Below is a small trained network, with its code and all its weights. Each question gives an input and a class and asks what happens when units are switched off, that is, made to give their printed mean instead of their output.

import numpy as np


def w(rows, s, z=0):
    codes = np.array(rows[::2]) - 128.0
    scale = np.full(codes.shape[1], s)
    scale[-1] = z or s
    return codes * scale


def f(y):
    return y / 2 * (1 + np.tanh(0.7978845608 * (y + 0.044715 * y**3)))


def log_softmax(a):
    a = a - a.max(-1, keepdims=True)
    return a - np.log(np.exp(a).sum(-1, keepdims=True))


def net(x, mask):
    res = np.array(x, float).reshape(1, 6) / 4 @ E
    y = f(res @ A[0][:, :-1].T + A[0][:, -1])
    res = res + np.where(mask, y, B[0][:, -1]) @ B[0][:, :-1]
    return log_softmax(res[-1] @ U[:, :-1].T + U[:, -1])


A, B = {}, {}
E = w([
[93,185,216,108],'x0',
[136,136,130,133],'x1',
[137,135,130,129],'x2',
[102,87,220,255],'x3',
[45,180,69,212],'x4',
[123,126,127,126],'x5',
],0.0081)
A[0] = w([
[178,239,174,145,134],'neuron 1',
[137,90,111,33,165],'neuron 2',
[147,149,97,99,162],'neuron 3',
[203,98,86,170,89],'neuron 4',
[129,47,110,136,203],'neuron 5',
[156,44,199,64,102],'neuron 6',
[61,186,83,133,130],'neuron 7',
[138,74,156,87,60],'neuron 8',
[141,119,86,58,206],'neuron 9',
[57,166,143,215,199],'neuron 10',
[74,154,111,147,124],'neuron 11',
[57,171,143,121,78],'neuron 12',
[110,206,181,110,82],'neuron 13',
[126,59,163,39,112],'neuron 14',
[162,58,152,89,81],'neuron 15',
[137,148,251,52,95],'neuron 16',
[68,138,168,94,88],'neuron 17',
[103,94,166,149,133],'neuron 18',
[95,47,152,61,117],'neuron 19',
[124,139,135,51,138],'neuron 20',
[165,106,163,92,96],'neuron 21',
[63,201,121,146,81],'neuron 22',
[183,73,148,175,164],'neuron 23',
[191,69,139,199,174],'neuron 24',
[125,105,149,98,54],'neuron 25',
[203,144,206,76,82],'neuron 26',
[145,81,158,85,57],'neuron 27',
[119,176,59,112,169],'neuron 28',
[93,136,117,65,156],'neuron 29',
[157,135,121,13,127],'neuron 30',
[194,100,81,179,108],'neuron 31',
[97,176,184,99,75],'neuron 32',
[173,89,159,74,18],'neuron 33',
[110,115,160,186,253],'neuron 34',
],0.012,0.0053)
B[0] = w([
[161,95,118,27,168],'neuron 1',
[143,158,137,108,225],'neuron 2',
[137,121,169,92,173],'neuron 3',
[189,64,109,92,158],'neuron 4',
[179,155,95,61,189],'neuron 5',
[177,156,132,187,227],'neuron 6',
[206,173,118,184,190],'neuron 7',
[115,152,99,224,153],'neuron 8',
[146,161,158,73,229],'neuron 9',
[212,150,125,108,255],'neuron 10',
[196,170,98,186,163],'neuron 11',
[204,116,64,151,152],'neuron 12',
[149,80,107,53,165],'neuron 13',
[134,159,101,157,206],'neuron 14',
[171,148,119,201,178],'neuron 15',
[201,101,83,159,234],'neuron 16',
[160,59,104,57,146],'neuron 17',
[103,98,166,33,172],'neuron 18',
[132,168,104,179,172],'neuron 19',
[115,128,138,116,187],'neuron 20',
[142,137,124,187,168],'neuron 21',
[231,152,78,216,173],'neuron 22',
[98,179,153,73,197],'neuron 23',
[164,171,142,108,213],'neuron 24',
[131,95,111,187,126],'neuron 25',
[174,151,139,182,208],'neuron 26',
[143,126,121,248,156],'neuron 27',
[153,150,202,153,199],'neuron 28',
[123,121,144,81,176],'neuron 29',
[137,124,161,107,237],'neuron 30',
[154,92,92,1,164],'neuron 31',
[105,54,101,23,160],'neuron 32',
[167,78,149,243,166],'neuron 33',
[180,153,179,74,240],'neuron 34',
],0.0068,0.008)
U = w([
[134,130,139,115,255],'0',
[152,133,88,182,34],'1',
[131,125,146,107,209],'2',
[170,1,47,77,56],'3',
[113,142,160,119,243],'4',
[106,196,227,97,4],'5',
[20,38,167,78,6],'6',
],0.011,0.006)

Each question gives the input, the list of numbers given to net, and the class t.
The units are the neurons (one row each of A and B). Each row of codes is followed by its name. A weight is (code - 128) times the scale printed after its matrix; where a second scale follows, it is the last column's (A, B and U).
mask holds one flag per neuron, in row order. A switched-off neuron (its flag False) gives its mean, the last column of its row in B, instead of its output. The means were averaged over made-up inputs and are rounded, as every weight is.
A unit's drop is (log p(t) with every unit on - log p(t) with that unit switched off) / (log p(t) with every unit on - log p(t) with every unit switched off).
The circuit of an input: a set's keep is (log p(t) with only the set's units on - log p(t) with every unit switched off) / (log p(t) with every unit on - log p(t) with every unit switched off). Starting from the 12 units with the biggest drops (on a tie, the unit counted first), units are removed one at a time, each time the one whose removal leaves the highest keep (on an exact tie, the one counted first), for as long as the keep stays at least 0.8.
units of the circuit, in order: the units of the circuit, biggest drop first
k most important neurons: the k neurons with the biggest drops, biggest first
drop of u: that unit's drop, to one decimal
input [8,0,2,3,8,-4], class 1: units of the circuit, in order -> (neuron 22)
input [4,5,-1,-8,8,5], class 1: 2 most important neurons -> (neuron 22; neuron 7)
input [0,4,-3,8,-3,-3], class 5: 3 most important neurons -> (neuron 23; neuron 34; neuron 24)
input [1,-5,-2,-2,7,-4], class 1: units of the circuit, in order -> (neuron 22; neuron 7)
input [-5,-5,-8,-7,-7,8], class 2: 2 most important neurons -> (neuron 9; neuron 30)
input [-5,-3,-5,8,-5,-7], class 5: 2 most important neurons -> (neuron 23; neuron 24)
input [0,-1,6,-7,6,5], class 5: units of the circuit, in order -> (neuron 28; neuron 16)
input [-7,8,6,-8,-2,4], class 0: 2 most important neurons -> (neuron 28; neuron 9)
input [-7,6,-2,8,4,-2], class 5: 4 most important neurons -> (neuron 23; neuron 34; neuron 24; neuron 16)
input [-7,6,-1,-8,5,-6], class 5: 2 most important neurons -> (neuron 28; neuron 9)
input [-7,3,2,2,2,5], class 3: 2 most important neurons -> (neuron 31; neuron 4)
input [-2,-2,2,6,-4,2], class 5: 3 most important neurons -> (neuron 23; neuron 24; neuron 34)
input [3,2,5,-8,2,5], class 5: drop of neuron 28 -> 0.2
input [4,3,6,4,7,-5], class 1: drop of neuron 30 -> 0.1
input [-7,1,1,5,6,-3], class 3: units of the circuit, in order -> (neuron 31)
input [0,-3,0,-5,-2,-1], class 5: drop of neuron 23 -> -0.1
